Look-ups in named tables: a row name and a column name give one cell, copied from the table.

doro =
,neze,gul,kig,rosozu,fodisul,sopot
vamelo,29,30,36,62,45,55
ligiri,31,34,51,18,35,26
bis,50,51,52,40,84,35
pami,40,39,44,51,55,63
zam,52,53,48,37,39,42
bolafef,29,27,52,41,78,45
duten,50,51,50,44,61,38
fad,46,45,43,57,17,56
safakip,52,52,56,41,32,51

What is the fodisul of safakip in doro? 32
What is the fodisul of zam in doro? 39
What is the gul of bis in doro? 51
What is the gul of duten in doro? 51
What is the gul of vamelo in doro? 30
What is the sopot of safakip in doro? 51
What is the neze of ligiri in doro? 31
What is the rosozu of safakip in doro? 41
What is the gul of zam in doro? 53
What is the fodisul of ligiri in doro? 35
What is the rosozu of bis in doro? 40
What is the gul of pami in doro? 39
What is the kig of duten in doro? 50
What is the kig of pami in doro? 44

non =
cols = tofepez, kozon, duvad, nupir
voz: [76, 81, 107, 104]
vur: [72, 75, 112, 108]
nuku: [113, 105, 86, 89]
zik: [108, 107, 88, 88]
rozutu: [247, 192, 6, 36]

What is the kozon of voz in non? 81
What is the duvad of nuku in non? 86
What is the nupir of zik in non? 88
What is the nupir of vur in non? 108
What is the duvad of vur in non? 112
What is the duvad of zik in non? 88
What is the tofepez of voz in non? 76
What is the nupir of voz in non? 104

bize =
,der,selaken,tineg,reviga,suk,ros,zisopu,sematab,ketires
tuf,5.18,9.96,5.60,2.70,2.55,6.85,8.66,3.21,1.55
bofasi,6.76,6.39,8.25,6.81,8.52,7.95,3.09,3.35,5.50
porot,3.27,2.87,9.67,3.07,2.79,4.82,7.81,2.34,3.83
garu,5.11,4.90,2.39,9.78,9.43,6.81,7.24,9.13,9.72
dur,5.21,1.97,6.92,6.58,9.54,7.98,2.25,3.73,7.84
gosoro,4.88,9.07,7.23,5.69,7.91,6.49,5.18,8.14,8.64
kezop,2.84,3.78,9.20,4.17,3.41,3.34,5.71,1.65,3.73
kire,9.33,3.95,2.07,5.19,5.03,3.22,6.15,9.26,4.62

kezop, reviga => 4.17
dur, ketires => 7.84
garu, sematab => 9.13
bofasi, reviga => 6.81
dur, tineg => 6.92
kezop, zisopu => 5.71
gosoro, selaken => 9.07

mipe.csv
,mek,zok
gogeduk,837,-777
rebe,741,-231
sikadob,452,-413
ponan,348,-333
suv,-54,11
gides,-132,-102
tik,-394,37
riv,912,-361
dafa,888,-378

What is the mek of dafa in mipe? 888
What is the zok of tik in mipe? 37
What is the zok of rebe in mipe? -231
What is the mek of gides in mipe? -132
What is the mek of riv in mipe? 912
What is the zok of riv in mipe? -361
What is the mek of tik in mipe? -394
What is the zok of ponan in mipe? -333
What is the zok of gogeduk in mipe? -777
What is the zok of dafa in mipe? -378
What is the mek of rebe in mipe? 741
What is the zok of suv in mipe? 11
What is the mek of sikadob in mipe? 452
What is the mek of suv in mipe? -54
What is the zok of sikadob in mipe? -413
What is the zok of gides in mipe? -102
What is the mek of ponan in mipe? 348

gadib =
,pib,liv,gopuv,mim,bab,rakir,besameg,nevagu
degeb,36.676,76.618,81.392,40.157,93.497,61.799,64.748,47.144
kedukef,72.734,46.297,47.774,88.402,35.221,63.328,91.406,61.312
rekalu,72.388,68.208,57.942,45.181,66.552,83.313,49.503,76.775
tez,66.716,61.297,58.937,79.855,71.284,71.698,48.115,59.919
ralo,74.151,54.616,63.785,87.168,81.358,57.261,77.105,71.596
gako,63.064,75.943,74.773,51.429,81.313,55.969,54.653,56.393
nek,81.133,66.625,64.392,78.934,53.228,61.866,64.649,75.342
penag,78.907,79.456,77.069,73.529,65.628,56.908,47.984,63.989
kopuru,62.715,74.885,72.806,54.302,79.538,59.296,47.707,52.847
zep,55.536,81.933,63.006,25.445,15.564,75.237,71.163,67.654

nevagu of tez = 59.919
nevagu of zep = 67.654
mim of zep = 25.445
mim of kedukef = 88.402
gopuv of penag = 77.069
bab of nek = 53.228
mim of kopuru = 54.302
bab of degeb = 93.497
liv of degeb = 76.618
gopuv of tez = 58.937
pib of tez = 66.716
nevagu of penag = 63.989

